Each row of numbers belongs to one of the elements below and depends on some of the facts about them. Some rows are named. Which element is each other row?

Facts:
batum | kela 349
bibrabri | fifenan kabror | kela 599
bidi | fifenan boklenam | kela 349 | tadruk trirolor, grebrir
bidos | kela 349 | tadruk lupom, pegar, fumu | ledrestel ripo, kugar
boklenam | fifenan kabror, rofla | kela 309 | tadruk fumu
bokloskos | kela 309 | tadruk flobru, trafes | ledrestel lemek
bostem | kela 309 | ledrestel fiklo
bragra | fifenan kabror, bibrabri | kela 349 | tadruk kledren
bralar | fifenan nedrek | kela 599 | ledrestel flatro
brezeva | fifenan kabror | kela 599 | tadruk pegar
bribar | kela 658 | tadruk diskim | ledrestel pegar
brilil | fifenan darok, lobro, trile | kela 599 | ledrestel ripo
brimo | kela 494 | ledrestel luzum
brorin | kela 599 | tadruk flesun | ledrestel metuk, plodrim
brume | kela 309 | tadruk pegar
bubruk | fifenan lobro | kela 658
bufli | fifenan darok | kela 494 | tadruk nebuflo
bugro | fifenan nedrek | kela 309
darok | kela 658
debrur | fifenan bibrabri | kela 309 | tadruk tetek | ledrestel fatres, geflur
deskom | kela 309 | ledrestel loflo, grefar
dibir | fifenan logovik | kela 599
dipodros | kela 599
diskim | kela 494 | tadruk pegar, fumu
ditrakler | kela 658 | tadruk boklenam | ledrestel flobru
domi | fifenan nebuflo, bragra | kela 349 | ledrestel truves, fiklo, toguk
dopla | kela 658 | tadruk bragra
draflam | fifenan darok | kela 599 | tadruk kabror, pegar | ledrestel sodrim
drodim | kela 599 | tadruk rofla | ledrestel regadre, dipodros
drokliler | fifenan trile, zofefes | kela 494 | ledrestel plegru
dromi | fifenan riplo | kela 658
druri | kela 658 | ledrestel tiran, dibir, geflur
duton | fifenan skezirir | kela 658 | tadruk flekam
fakor | kela 349 | tadruk goger, kipam, pegar, skugruklo, griflon
fatres | kela 309
fiboskas | kela 349 | ledrestel flekam
fiklo | fifenan maplupa | kela 309
fiklu | kela 309 | ledrestel tredal, kugar, taka
flasin | fifenan druri | kela 658
flatro | kela 599
fleduplo | kela 599 | tadruk debrur
flekam | kela 599 | tadruk pegar
flepler | kela 658 | ledrestel tetek, maplupa, guskar
flesun | kela 349 | tadruk pegar
flidrek | fifenan kabror | kela 658 | ledrestel tredal
fligro | fifenan boklenam | kela 599 | tadruk trirolor
flobru | kela 349 | ledrestel tredal, truves
floflos | kela 494
fluris | fifenan trile, zeske | kela 309 | ledrestel saras
foflum | fifenan skadomi | kela 658
fotrus | fifenan skoste | kela 658 | tadruk skezirir | ledrestel brorin, flidrek, druri
fumu | kela 658 | tadruk lupom, pegar
futur | kela 309 | tadruk skezirir, boklenam, zofefes | ledrestel stadin
gadrodre | kela 494 | tadruk brezeva, bribar, kledren | ledrestel suni
gazel | kela 309 | ledrestel gineme
geflur | kela 658
gineme | fifenan flidrek | kela 494 | ledrestel batum
giristun | kela 658 | tadruk truves, fleduplo | ledrestel fotrus, nefes
godul | fifenan flasin | kela 658 | tadruk bidos, grige
goger | kela 599 | tadruk trabrus, pegar | ledrestel klutus, flidrek
grebrir | kela 599 | tadruk bidos, pegar, truflak
grefar | fifenan traza | kela 349 | tadruk regadre, pegar, pigror | ledrestel flesun, domi, ditrakler
griflon | kela 658 | ledrestel nedrol
grige | kela 309 | tadruk truflak
grigem | fifenan nebuflo | kela 494
guskar | fifenan rofla | kela 309 | ledrestel stadin
kabror | kela 658 | tadruk fleduplo | ledrestel tetek, dipodros
karon | kela 658 | ledrestel klaro
kavis | fifenan lazan, tetrutin | kela 599 | tadruk bribar
kipam | kela 658 | tadruk lupom, duton
kitus | fifenan fiboskas | kela 349 | ledrestel zugrom
klaflen | kela 349 | ledrestel rolis
klamok | kela 599
klaro | kela 494 | ledrestel logovik, nuvir, skotru
kledren | kela 309
kletre | fifenan skuli | kela 599 | ledrestel grefar, punil, debrur
klomul | fifenan goger, brilil | kela 599 | ledrestel flekam, klaflen
klurim | kela 658 | tadruk grige, skezirir, draflam
klutus | kela 309 | ledrestel pliflol
kodrom | fifenan nostal, plelok | kela 658 | tadruk tiran, noso, pigror | ledrestel ploze, fumu
kugar | kela 309
lalas | kela 494 | tadruk bribar
lazan | fifenan fiboskas | kela 349 | ledrestel totru, plazim
lemek | fifenan pegar | kela 349 | ledrestel dopla
lirum | kela 599 | ledrestel vesur
lobro | fifenan skuli, riplo | kela 494 | tadruk fiklu
loflo | kela 494 | ledrestel mevuk
logovik | fifenan skezirir, floflos | kela 494
lopum | kela 658
ludefir | kela 349 | ledrestel fakor, ploze, batum
lufla | kela 599 | tadruk debrur
lupom | kela 309
luzum | kela 494
maplupa | kela 599 | ledrestel fatres
matam | kela 309 | tadruk padas | ledrestel flatro
metuk | fifenan vaklu | kela 494
mevuk | kela 349
mimu | kela 349 | tadruk taflu | ledrestel grige
nebok | fifenan flidrek, skuli | kela 349 | ledrestel staguse
nebuflo | kela 309 | tadruk flesun, totru
nedrek | fifenan stadin | kela 309
nedrol | kela 349 | ledrestel gineme, ploze
nefes | kela 349 | ledrestel klaro
noso | kela 494 | tadruk fligro
nostal | fifenan rodadrok | kela 349
nozi | fifenan kabror | kela 349 | ledrestel nebuflo, vumo
nudre | kela 658 | ledrestel brimo, plegru
nuvir | kela 599
padas | fifenan druri, klamok | kela 658
pegar | kela 658 | ledrestel nudre
pigror | kela 494 | tadruk bokloskos, diskim
plazim | fifenan bostem, griflon | kela 658 | tadruk padas | ledrestel domi, taka
pleflin | fifenan skezirir | kela 494 | ledrestel flatro, skotru
plegru | fifenan boklenam | kela 658 | ledrestel pleflin
pleki | kela 658 | tadruk bribar, gadrodre
plelok | fifenan bragra | kela 658 | tadruk fumu | ledrestel grige
plibras | kela 349 | tadruk plelok, trafes
pliflol | kela 599 | tadruk duton, plegru, pegar | ledrestel flesun, taflu, punil, ditrakler
plodrim | fifenan dromi | kela 599
ploze | fifenan bostem | kela 494 | ledrestel skotru
pluvum | kela 349 | ledrestel flatro
poskek | kela 658 | ledrestel skoste, dromi
punil | kela 349
raskar | fifenan skuli | kela 599 | ledrestel goger
regadre | kela 494 | tadruk brume | ledrestel brilil
retran | fifenan rofla | kela 658
riplo | fifenan bostem | kela 658 | ledrestel tredal, plodrim
ripo | fifenan nuvir | kela 494
risa | kela 494 | ledrestel truskagres, trofe
rodadrok | fifenan trile, kabror, rofla | kela 309
rofla | fifenan bibrabri | kela 494
rolis | fifenan brezeva | kela 309 | ledrestel grefar
sanok | kela 494 | ledrestel fatres
saras | kela 658 | tadruk bidos, truves, pegar | ledrestel flobru, domi
skadomi | kela 309 | tadruk dipodros, fumu | ledrestel lemek
skezirir | fifenan visur | kela 309 | tadruk boklenam
skoste | fifenan visur, druri, klamok | kela 349 | tadruk lupom | ledrestel lirum
skotru | kela 494 | tadruk lupom | ledrestel domi
skugruklo | fifenan pegar | kela 658
skuli | kela 658
sodrim | kela 309 | tadruk flobru, padas, fumu | ledrestel fiklu, mevuk
stadin | kela 599 | ledrestel druri, vumo
staguse | fifenan flekam, klomul, punil, druri | kela 349 | ledrestel dopla
stezes | kela 349 | ledrestel zugrom, plodrim, trofe
stunum | kela 349 | tadruk lopum, boklenam, flasin
suni | kela 349 | ledrestel truskagres, metuk
taflu | fifenan skuli | kela 599 | ledrestel totru
taka | kela 349
tekom | kela 494 | ledrestel grefar
testul | fifenan zugrom, guskar, bugro | kela 309 | ledrestel nedrol, gadrodre
tetek | fifenan skadomi, bibrabri, flasin | kela 658 | tadruk flobru, pegar | ledrestel bokloskos, karon
tetrutin | fifenan lufla, kletre | kela 494 | ledrestel klutus
tiran | fifenan vusul | kela 349 | tadruk lupom
tobru | fifenan darok, traza | kela 658 | tadruk dibir
toguk | fifenan truskagres, lemek | kela 599
totru | kela 658
trabrus | fifenan troben, guskar | kela 658 | tadruk klutus | ledrestel taka
trafes | kela 658 | tadruk boklenam, fumu
traza | kela 349 | ledrestel padas
tredal | kela 599
trile | fifenan bibrabri | kela 599 | tadruk lufla | ledrestel nebok
trirolor | kela 599 | tadruk lupom | ledrestel kletre
troben | fifenan plegru | kela 494
trofe | fifenan plegru, truves | kela 309 | ledrestel brorin, punil
truflak | fifenan raskar | kela 349 | tadruk bidos, pegar | ledrestel dibir
truplir | kela 349 | tadruk flobru | ledrestel pliflol, traza
truskagres | fifenan rofla | kela 309
truves | fifenan bidos | kela 599 | tadruk bidos | ledrestel logovik
tuduk | fifenan bralar | kela 599 | tadruk flesun
tutak | fifenan debrur | kela 349 | tadruk lupom, brume, rofla, bufli, zopak | ledrestel nedrol, nudre
vaklu | kela 309 | tadruk pegar | ledrestel skoste
vesur | kela 599 | ledrestel dibir, fiboskas, luzum, ploze
visur | fifenan stadin | kela 599
voskil | fifenan kabror | kela 349
vumo | kela 494 | ledrestel bidos
vusul | fifenan brezeva | kela 658
zeplur | fifenan luzum | kela 494 | tadruk padas, truflak, pigror
zeske | fifenan kabror | kela 494
zofefes | kela 309 | tadruk lupom, flekam, boklenam, pegar
zopak | kela 349 | tadruk lupom, bidos, fumu
zostin | fifenan tetek | kela 349 | tadruk bidi | ledrestel ludefir
zostor | fifenan kabror, nedrek | kela 494 | ledrestel padas
zugrom | fifenan kabror, flidrek, zeske | kela 349
zutan | fifenan bibrabri | kela 309 | ledrestel bidos, giristun

Named rows:
fatres: [  1  -5  -3  -4   5  -5  -1   6  -1  -4   1   4  -8  -4  -6   2  -4   4
 -13   4  -1  -1   7   1   4   0   0  -2]
deskom: [ 3 -3  0 -7  2 -7 -4  3  3  0  2  4 -7 -7 -5  0 -6 10 -7  1  2  2  6  5
  5 -1  6 -2]
rodadrok: [  2   2  -3  -5   5  -2   1   0   8 -10  -1   3  -8  -2  -3   1  -2   6
 -10  -2  -2  -9   5   0   0   2  -1  -6]
nebuflo: [  2  -2  -1  -8   3  -5   1  10  -3  -6   3   4  -5  -5  -4   0  -4  -1
  -1   4  -6  -3  -3   4   0  14 -10  -1]
matam: [  0   2  -2 -11   3  -6  -1   2  -9  -2   6   5  -7  -3  -6   4  -5   4
  15   3  -3  -6   2   6   4   4  -4  -5]
zugrom: [  4   2  -4  -3   3  -3  -1   4  16 -11  -3   3  -3  -2  -6  -1  -5   4
  -6  -1  -2  -5  -1   3   1  -1  -3   1]
batum: [  1  -1  -9  -5   2  -5   0   1  -4  -1  -5   4  -6   1 -10   3  -6   5
  -3   1  -2  -1   8   1   7  -7  -4   0]
punil: [ 0 -1 -8 -6  3 -8 -1  8  9 -5 -1  4 -4  0 -9 -2 -7  1 -6  6  0  5  0  0
  4  2  1  1]
truflak: [  0   4   4  -8   1  -3   0  -2  -7   0  16   5  -6  -5 -13   1  -7   1
  26  -2   0 -12  -1   5  -1   2  -6  -4]
suni: [ 2 -4 -3 -3  4 -8 -5  6  3 -1  0  3 -7 -6 -6 -2 -6 10  3  1  2 -3  0  4
  3 -6  4  0]
tetrutin: [ 3  6  1 -5  2 -5 -4  2  7  2  5  4 -8 -5 -6  0 -8  5 -3  3  2  1  4  3
  4 -2  3 -1]
stadin: [ -1  -6  -1 -11   5 -12  -4   7   7  -8   6   2  -5  -3  -3   0  -3   6
 -11   4  -1  10   3   1   3  11  10  -5]
toguk: [  3   4   1  -7   2  -5  -2   0   8  -7  -2   3  -4  -1  -7   5  -3   4
 -20   3  -4   3  16   2   9   1  -5   2]
fleduplo: [ -2  -5   3  -6   6  -5   0   5 -12  -8  10   4  -7  -5  -5   3  -3   3
  -6   3  -4  -3   4   2   0  11  -6  -2]
lopum: [  0  -7   0  -4   4  -4   3   4 -10  -7   7   4  -5  -6  -8   2  -3   2
  -3   2   2  -8  -1   0   0   0  -6  -4]
nudre: [ 1 -1 -4 -7  1 -7 -2  0 -5  2  3  3 -6 -3 -9  4 -3  9 -5  1  0 -2  5  2
  7 -5  0 -5]
kodrom: [  3   7   0 -13  -1  -5   1  -2  -1  -6   9   5  -5  -3  -6   4  -3   1
  23   1  -6 -16   0   9   5   2  -7  -6]
pleki: [  1  -3  -5  -6   2 -12  -6   6  -8  -2  11   3  -7  -2   1   1  -2   6
  25  -5  -8  -9   6   2   3   1 -16  -2]
poskek: [ 1 -2 -1 -7  1 -8 -3 -2 -2  1  4  2 -6 -5 -7  2 -2 10  2 -2  3 -4  5  3
  6 -6  5 -7]
kabror: [  1  -2   0 -13  -2  -3   7   8  -3  -3   2   0  -4  -4  -8   0   0  -1
   2  -4  -6  -5 -14   3  -1  22  -1  -9]

Rows to name:
No name comes twice in this set of rows, the named rows included.
[  0  -4  -9  -3   3 -10  -4   6  -8  -3   7   3  -6   0   1   1  -2   4
  10  -4  -8  -8   6  -2   2  -2 -19  -2] => dopla
[  2  -1  -7  -7   2  -6  -3   3   3  -6   3   2  -6   0  -3  -1  -5   4
  10 -15  -7  -9   7   1  -2   8 -14  -2] => bragra
[  3  -2  -4  -8   1 -13  -6   8  -4  -2   9   4  -6  -4  -1  -1  -7   4
  22  -4  -5  -3   6   5   2   5 -15   1] => gadrodre
[  3   0  -6  -6   1  -6  -1   1   2  -3  -2   5  -5  -2  -8   5  -6   6
 -17   5  -2   0  13   1   9  -4  -5   1] => fiklo
[-3 -1  6 -5  6 -5  0  5 -8 -2 10  4 -8 -3 -5  2 -2  0  2  3 -6 -2 -2  0
  1 10 -4 -1] => lufla
[  3  -3  -1  -4   3  -8  -2  10   6  -6  -2   4  -3  -4  -5   2  -5   4
 -21  10  -4   9   6   2   9   3  -4   5] => tredal
[  4   0  -2  -5   3  -4  -1   7  12  -9  -3   3  -5  -5  -4  -1  -4   5
 -16   2  -3  -2   5   2   2   6  -3   0] => truskagres
[  4   1  -2  -7  -2  -4   1   6  14  -5  -4   2  -3  -3  -5  -1  -3   2
 -15   2  -3   0  -5   2   4   5   0   0] => flidrek
[  3  -7   0  -7   1  -5   4  11 -10  -7   4   5  -3  -8 -12  -1  -8   0
   3   1  -1  -4  -9   7   0   8 -10   2] => bidos
[ 1 -1  6 -8  4 -9 -3 10 -2 -7  9  5 -5 -7 -4  1 -4  2  8  7 -5  1  0  6
  4 10 -7  3] => brorin
[  1  -2   5  -8   4  -2   2   4  -2 -14   7   5  -5  -4  -4   3  -1   2
   1   0  -6  -8   4   3  -2  12  -9  -3] => fligro
[ 1  9 -5 -5  2 -3  0 -1  3  3  2  5 -7  0 -9  3 -8  0 -6  5 -1  0 12 -2
  9 -7 -4  0] => ploze
[-1  3 -1 -1  4 -4 -1  0  3 -2 11  3 -8 -2 -5  0 -3  1  0  3  1 -8  2 -5
  3 -6  0 -4] => bubruk
[  0  -5   3  -5   5  -5   2   7  -9  -9   8   5  -4  -5  -8   3  -5  -1
 -15   6  -4   2   6   1   4  11 -11   2] => dipodros
[  2   0  -1 -11  -2  -3   7   0  -5  -6   3   3  -3  -3 -13   4  -4   1
  -9  -5  -5  -5   2   2   3   7 -14  -4] => plegru

The same elements again, as new rows of numbers:
Some elements and their rows:
fiklo: [ 13  -7  -8   2 -19  11   5  -5   2   5  -3  -6   9   0]
truskagres: [  2  -8  -8   0 -17  10   9  -8   7   4   2  -9   5  -5]
taka: [  4  -5 -14  -1 -14   5   1  -3  -3   6   3  -5  14  -4]
plazim: [  8 -13 -18  13 -15   9   9  -6   8  17  -8  -2  21   0]
lazan: [  1 -11 -13   3 -18   1  -1   0   1  11   2  -3  17  -1]
grefar: [  0 -12 -22   8 -18   5   6 -14   5  17  -5  -9  31  -5]
traza: [ -5 -11 -13   5 -19   2   2   3   0   8   6  -2  16  -1]
tiran: [  0  -7 -12  -3 -11   3   3  -6   3   9   4  -7   9  -6]
vusul: [  2 -12 -11   0 -14   6   9  -5   4   4   1  -8   6  -5]
lufla: [  2  -5 -11   5 -13   6   8  -1  -1   6   8   0  13  -4]
skugruklo: [  7 -12  -5  -7 -15   1   8  -2  -5   2  -6  -5   9   0]
klaflen: [  1 -12 -15   2 -21   0  -1  -3   1   9   0  -5  18   0]
draflam: [  0 -13  -8   7 -15   2   3  -2   5  12   3  -2  17   1]
sodrim: [  8 -12 -12  10 -27   9   2  -3   5  10   1  -3  12   2]
rodadrok: [  4  -9  -7   1 -15  11   9  -8  10   5   1  -9   6  -4]
bidos: [ -2 -13 -13   1 -23  -2   0   0   0   8   5  -3  14  -1]
zutan: [  0 -16  -6   5 -22   7   6  -6  12   9  -1  -8   9   0]
truves: [  4 -15 -13  -1 -18   3   2  -3   6   8   1  -3  21  -3]
metuk: [  8  -8 -14   3 -15  -1   2  -2  -4   5  -4  -6   5  -1]
zeske: [ -2 -12 -15   0 -13   2  10  -5   2   2   0  -8   5  -7]

Which element is each row?
No name comes twice in this set of rows, the named rows included.
[  6  -8 -11  -2 -10   4   4  -7   5   7   2 -10  11  -6] => toguk
[ -7 -17  -9   8 -20   3  -3  -3  -4   2   7  -5  12   3] => stadin
[  5 -15 -12  -2 -14   5  -6   5   7   7   1   3  15   0] => pluvum
[  4  -5 -10   8 -13   7  10   1  -2   6   0  -3   9   1] => dromi
[ 11 -15 -13   7 -20  14  -3   3  12   8   0   4  10   0] => matam
[  3 -13 -11   4 -23   0  -1   1   0   6   5  -3  15   0] => maplupa
[  2 -16  -7   5 -18   9   8  -9  13  10  -4  -8  13  -1] => fluris
[ -2 -16  -9  10 -25  11   4  -3   6   5   4  -3  10   0] => skadomi
[  2  -8 -12   4 -10   2   8  -3  -2   7  -4  -2   7   0] => bufli
[ -3 -16  -3  -2 -12   7   9  -3 -10  -3  -4  -2  10   2] => flasin
[ -4  -9 -12  -1 -13   7   8  -4   4   2   9  -8  10  -9] => bibrabri

